Here is a tiny trained network, its code and every weight. The questions are about switching its units off for an input and a class, where a switched-off unit gives its printed mean instead of its output.

import numpy as np


def w(rows, s, z=0):
    codes = np.array(rows[::2]) - 128.0
    scale = np.full(codes.shape[1], s)
    scale[-1] = z or s
    return codes * scale


def f(y):
    return np.maximum(y, 0)


def log_softmax(a):
    a = a - a.max(-1, keepdims=True)
    return a - np.log(np.exp(a).sum(-1, keepdims=True))


def net(x, mask):
    res = np.array(x, float).reshape(1, 7) / 4 @ E
    y = f(res @ A[0][:, :-1].T + A[0][:, -1])
    res = res + np.where(mask, y, B[0][:, -1]) @ B[0][:, :-1]
    return log_softmax(res[-1] @ U[:, :-1].T + U[:, -1])


A, B = {}, {}
E = w([
[102,79,137,128,120,124,113,211,133,73,87],'x0',
[46,184,157,116,103,143,135,97,165,131,108],'x1',
[139,87,128,171,132,178,137,95,115,115,213],'x2',
[173,250,144,145,133,156,126,147,103,57,102],'x3',
[86,120,112,91,143,178,201,116,67,133,160],'x4',
[125,177,80,92,82,35,163,121,91,66,166],'x5',
[149,147,171,110,148,121,149,151,96,173,182],'x6',
],0.011)
A[0] = w([
[31,78,86,108,137,108,114,168,177,82,89,226],'neuron 1',
[174,50,78,145,94,203,86,152,44,99,165,135],'neuron 2',
[183,178,109,195,155,137,67,161,156,64,135,144],'neuron 3',
[49,85,109,200,126,134,88,112,212,159,70,175],'neuron 4',
[50,145,54,83,149,120,200,128,83,131,136,208],'neuron 5',
[186,117,210,149,175,163,136,77,180,171,168,251],'neuron 6',
[182,163,92,126,135,150,251,85,65,138,124,166],'neuron 7',
[150,77,106,254,135,111,46,177,93,129,159,178],'neuron 8',
[86,183,180,127,142,174,160,111,112,152,146,199],'neuron 9',
[77,90,126,116,69,187,98,67,175,108,65,171],'neuron 10',
[163,216,170,123,100,81,135,183,105,55,161,159],'neuron 11',
[219,140,65,175,197,120,168,86,62,102,207,194],'neuron 12',
],0.0072,0.0031)
B[0] = w([
[30,145,130,118,118,100,227,121,155,4,103,227],'neuron 1',
[147,41,81,153,117,180,164,188,96,74,128,207],'neuron 2',
[146,191,197,247,142,103,57,128,104,35,160,223],'neuron 3',
[66,172,137,124,200,147,190,73,254,112,35,241],'neuron 4',
[76,112,78,96,162,73,169,154,36,180,103,228],'neuron 5',
[139,42,167,147,70,177,97,104,156,181,122,248],'neuron 6',
[104,172,57,134,179,99,13,140,27,178,194,223],'neuron 7',
[166,10,161,180,63,85,121,134,207,93,134,220],'neuron 8',
[91,179,195,89,52,191,54,144,36,204,86,217],'neuron 9',
[56,137,126,193,161,99,195,78,159,149,118,211],'neuron 10',
[147,198,132,130,109,62,39,119,87,70,120,254],'neuron 11',
[218,55,83,177,224,100,148,98,63,181,196,239],'neuron 12',
],0.0067,0.0086)
U = w([
[108,180,131,159,215,137,206,60,236,73,74,112],'0',
[226,226,154,201,99,119,87,145,109,38,103,32],'1',
[54,167,100,18,67,78,185,187,100,80,120,255],'2',
[158,86,96,184,97,153,185,169,141,1,154,64],'3',
[181,134,31,125,239,137,123,132,38,134,179,40],'4',
[81,172,166,121,65,224,143,91,94,185,133,182],'5',
[246,104,131,154,118,108,95,100,208,169,187,214],'6',
],0.007,0.0013)

Each question gives the input, the list of numbers given to net, and the class t.
The units are the neurons (one row each of A and B). Each row of codes is followed by its name. A weight is (code - 128) times the scale printed after its matrix; where a second scale follows, it is the last column's (A, B and U).
mask holds one flag per neuron, in row order. A switched-off neuron (its flag False) gives its mean, the last column of its row in B, instead of its output. The means were averaged over made-up inputs and are rounded, as every weight is.
A unit's drop is (log p(t) with every unit on - log p(t) with that unit switched off) / (log p(t) with every unit on - log p(t) with every unit switched off).
The circuit of an input: a set's keep is (log p(t) with only the set's units on - log p(t) with every unit switched off) / (log p(t) with every unit on - log p(t) with every unit switched off). Starting from all 12 units, units are removed one at a time, each time the one whose removal leaves the highest keep (on an exact tie, the one counted first), for as long as the keep stays at least 0.8.
circuit, biggest first: the units of the circuit, biggest drop first
top k neurons: the k neurons with the biggest drops, biggest first
drop of u: that unit's drop, to one decimal
input [6,1,6,-3,-5,-5,-1], class 0: circuit, biggest first -> [neuron 4]
input [2,4,-3,-3,-8,3,5], class 0: circuit, biggest first -> [neuron 9; neuron 7]
input [-7,-4,-7,3,1,-8,8], class 5: circuit, biggest first -> [neuron 9; neuron 6]
input [-7,6,8,-5,6,3,-2], class 4: top 3 neurons -> [neuron 12; neuron 7; neuron 5]
input [-8,8,1,7,-6,-5,-3], class 5: top 2 neurons -> [neuron 9; neuron 6]
input [-4,8,8,-6,8,6,-2], class 4: top 2 neurons -> [neuron 7; neuron 5]
input [1,-4,6,3,-3,-5,3], class 6: circuit, biggest first -> [neuron 6; neuron 8]
input [-7,2,4,0,3,1,-4], class 4: circuit, biggest first -> [neuron 12; neuron 7]
input [-6,6,-6,1,-1,0,5], class 5: top 2 neurons -> [neuron 9; neuron 1]
input [6,-3,-4,3,4,3,8], class 4: top 2 neurons -> [neuron 1; neuron 7]
input [0,-6,-6,6,3,6,5], class 4: top 2 neurons -> [neuron 12; neuron 7]
input [5,-5,-5,0,5,7,7], class 4: drop of neuron 12 -> 0.1
input [-7,4,0,-7,-5,-5,-2], class 0: drop of neuron 7 -> 0.0
input [-6,4,-5,4,8,3,4], class 4: circuit, biggest first -> [neuron 7]
input [-8,4,8,8,1,4,6], class 4: drop of neuron 12 -> 0.4
